Below is a small trained network, with its code and all its weights. Each question gives an input and a class and asks what happens when units are switched off, that is, made to give their printed mean instead of their output.

import numpy as np


def w(rows, s, z=0):
    codes = np.array(rows[::2]) - 128.0
    scale = np.full(codes.shape[1], s)
    scale[-1] = z or s
    return codes * scale


def f(y):
    return y / 2 * (1 + np.tanh(0.7978845608 * (y + 0.044715 * y**3)))


def log_softmax(a):
    a = a - a.max(-1, keepdims=True)
    return a - np.log(np.exp(a).sum(-1, keepdims=True))


def net(x, mask):
    res = np.array(x, float).reshape(1, 8) / 4 @ E
    y = f(res @ A[0][:, :-1].T + A[0][:, -1])
    res = res + np.where(mask, y, B[0][:, -1]) @ B[0][:, :-1]
    return log_softmax(res[-1] @ U[:, :-1].T + U[:, -1])


A, B = {}, {}
E = w([
[225,164,115,11],'x0',
[143,129,128,137],'x1',
[135,129,126,134],'x2',
[87,160,2,147],'x3',
[156,8,105,101],'x4',
[102,120,132,110],'x5',
[127,128,128,126],'x6',
[124,127,127,123],'x7',
],0.0079)
A[0] = w([
[72,111,121,179,29],'neuron 0',
[184,178,90,21,46],'neuron 1',
[120,201,142,149,253],'neuron 2',
[154,38,89,126,177],'neuron 3',
[111,150,4,130,86],'neuron 4',
[151,88,119,137,232],'neuron 5',
],0.012,0.0053)
B[0] = w([
[142,38,107,160,181],'neuron 0',
[76,17,106,207,253],'neuron 1',
[122,124,73,62,249],'neuron 2',
[118,145,88,73,238],'neuron 3',
[158,104,250,80,245],'neuron 4',
[114,171,101,99,213],'neuron 5',
],0.012,0.006)
U = w([
[182,107,250,102,106],'0',
[132,82,112,199,3],'1',
[121,155,88,86,127],'2',
[136,141,124,112,214],'3',
[141,141,118,107,173],'4',
],0.021,0.0067)

Each question gives the input, the list of numbers given to net, and the class t.
The units are the neurons (one row each of A and B). Each row of codes is followed by its name. A weight is (code - 128) times the scale printed after its matrix; where a second scale follows, it is the last column's (A, B and U).
mask holds one flag per neuron, in row order. A switched-off neuron (its flag False) gives its mean, the last column of its row in B, instead of its output. The means were averaged over made-up inputs and are rounded, as every weight is.
A unit's drop is (log p(t) with every unit on - log p(t) with that unit switched off) / (log p(t) with every unit on - log p(t) with every unit switched off).
The circuit of an input: a set's keep is (log p(t) with only the set's units on - log p(t) with every unit switched off) / (log p(t) with every unit on - log p(t) with every unit switched off). Starting from all 6 units, units are removed one at a time, each time the one whose removal leaves the highest keep (on an exact tie, the one counted first), for as long as the keep stays at least 0.8.
units of the circuit, in order: the units of the circuit, biggest drop first
most important unit: the unit with the biggest drop
k most important neurons: the k neurons with the biggest drops, biggest first
drop of u: that unit's drop, to one decimal
input [-6,-5,-3,-6,6,-7,-1,-2], class 4: 4 most important neurons : neuron 4; neuron 1; neuron 3; neuron 5
input [-1,-6,5,-5,4,-4,-8,-3], class 3: most important unit : neuron 4
input [0,-2,-6,5,-3,4,1,2], class 0: 3 most important neurons : neuron 4; neuron 3; neuron 5
input [-2,3,3,-1,-3,1,1,-3], class 2: units of the circuit, in order : neuron 4; neuron 1
input [6,-4,3,-5,8,6,-8,0], class 2: units of the circuit, in order : neuron 3; neuron 4
input [-2,-8,-6,-3,4,-6,3,6], class 4: units of the circuit, in order : neuron 4; neuron 1
input [0,3,3,4,-1,-1,0,7], class 0: units of the circuit, in order : neuron 4; neuron 3
input [-3,-8,-1,-4,-5,2,-2,-1], class 2: 2 most important neurons : neuron 4; neuron 2
input [-6,2,-1,1,8,4,4,-4], class 2: 4 most important neurons : neuron 3; neuron 1; neuron 5; neuron 4
input [-2,-3,4,8,6,6,0,3], class 0: 2 most important neurons : neuron 4; neuron 2
input [6,-3,-5,-6,-6,6,8,-8], class 3: 3 most important neurons : neuron 4; neuron 2; neuron 1
input [4,4,0,3,1,4,3,-7], class 1: 3 most important neurons : neuron 1; neuron 2; neuron 3
input [-3,7,1,-5,-8,-2,1,-6], class 2: 3 most important neurons : neuron 2; neuron 4; neuron 1
input [3,7,-6,-3,-7,-4,-5,1], class 2: units of the circuit, in order : neuron 2
input [-3,1,-1,-1,-7,6,-7,-4], class 2: 2 most important neurons : neuron 2; neuron 4
input [6,3,-1,-4,2,0,-5,1], class 1: 3 most important neurons : neuron 1; neuron 4; neuron 2
input [4,1,3,-4,6,-6,7,7], class 3: drop of neuron 4 : 0.4
input [3,-6,-3,7,-2,-1,-2,-4], class 0: drop of neuron 4 : 0.9
input [-2,-6,-3,2,7,4,5,2], class 2: drop of neuron 1 : 0.1
input [-1,6,8,1,8,3,-4,-3], class 2: most important unit : neuron 3
